Here is a tiny trained network, its code and every weight. The questions are about switching its units off for an input and a class, where a switched-off unit gives its printed mean instead of its output.

import numpy as np


def w(rows, s, z=0):
    codes = np.array(rows[::2]) - 128.0
    scale = np.full(codes.shape[1], s)
    scale[-1] = z or s
    return codes * scale


def f(y):
    return y / 2 * (1 + np.tanh(0.7978845608 * (y + 0.044715 * y**3)))


def log_softmax(a):
    a = a - a.max(-1, keepdims=True)
    return a - np.log(np.exp(a).sum(-1, keepdims=True))


def net(x, mask):
    res = np.array(x, float).reshape(1, 4) / 4 @ E
    y = f(res @ A[0][:, :-1].T + A[0][:, -1])
    res = res + np.where(mask, y, B[0][:, -1]) @ B[0][:, :-1]
    return log_softmax(res[-1] @ U[:, :-1].T + U[:, -1])


A, B = {}, {}
E = w([
[141,221,86],'x0',
[24,243,168],'x1',
[125,252,1],'x2',
[47,71,51],'x3',
],0.0072)
A[0] = w([
[128,176,134,123],'n0',
[137,95,121,132],'n1',
[226,139,150,79],'n2',
[114,159,83,134],'n3',
[250,104,134,137],'n4',
[97,118,123,92],'n5',
[114,111,57,241],'n6',
[74,138,168,142],'n7',
[12,107,132,116],'n8',
[139,166,131,160],'n9',
[109,192,106,178],'n10',
[157,119,15,167],'n11',
[152,101,178,194],'n12',
[116,152,126,237],'n13',
[91,105,94,144],'n14',
[138,125,138,135],'n15',
[118,208,126,162],'n16',
[121,166,161,113],'n17',
[108,194,103,182],'n18',
[108,150,66,138],'n19',
[63,87,139,84],'n20',
[119,122,163,254],'n21',
],0.015,0.0063)
B[0] = w([
[58,175,70,175],'n0',
[156,162,89,153],'n1',
[182,177,165,174],'n2',
[90,83,91,200],'n3',
[199,166,114,225],'n4',
[142,147,145,128],'n5',
[183,65,100,242],'n6',
[136,185,50,181],'n7',
[179,236,118,203],'n8',
[100,156,37,176],'n9',
[71,121,93,243],'n10',
[163,53,134,254],'n11',
[135,98,59,210],'n12',
[111,102,29,208],'n13',
[176,126,108,167],'n14',
[135,130,106,134],'n15',
[37,146,82,243],'n16',
[146,173,93,161],'n17',
[14,130,61,250],'n18',
[106,61,72,212],'n19',
[162,201,113,164],'n20',
[154,132,1,210],'n21',
],0.0081,0.0085)
U = w([
[255,156,119,166],'0',
[101,252,103,119],'1',
[51,130,233,23],'2',
[84,46,84,254],'3',
],0.0088,0.0043)

Each question gives the input, the list of numbers given to net, and the class t.
The units are the neurons (one row each of A and B). Each row of codes is followed by its name. A weight is (code - 128) times the scale printed after its matrix; where a second scale follows, it is the last column's (A, B and U).
mask holds one flag per neuron, in row order. A switched-off neuron (its flag False) gives its mean, the last column of its row in B, instead of its output. The means were averaged over made-up inputs and are rounded, as every weight is.
A unit's drop is (log p(t) with every unit on - log p(t) with that unit switched off) / (log p(t) with every unit on - log p(t) with every unit switched off).
The circuit of an input: a set's keep is (log p(t) with only the set's units on - log p(t) with every unit switched off) / (log p(t) with every unit on - log p(t) with every unit switched off). Starting from the 12 units with the biggest drops (on a tie, the unit counted first), units are removed one at a time, each time the one whose removal leaves the highest keep (on an exact tie, the one counted first), for as long as the keep stays at least 0.8.
units of the circuit, in order: the units of the circuit, biggest drop first
k most important neurons: the k neurons with the biggest drops, biggest first
drop when u is switched off: that unit's drop, to one decimal
input [-3,4,-2,0], class 1: units of the circuit, in order : [n11 n8]
input [-4,6,7,0], class 3: units of the circuit, in order : [n19 n3]
input [-3,3,6,-5], class 3: units of the circuit, in order : [n8]
input [7,-5,7,-7], class 3: units of the circuit, in order : [n11 n18]
input [-7,-1,3,8], class 0: 2 most important neurons : [n8 n18]
input [4,2,-6,-5], class 0: 3 most important neurons : [n18 n16 n10]
input [-2,-6,-3,1], class 0: drop when n13 is switched off : 0.0
input [6,7,4,8], class 3: drop when n19 is switched off : 0.4
input [8,3,6,0], class 3: drop when n18 is switched off : 0.0
input [-8,-6,4,5], class 0: drop when n8 is switched off : -0.1
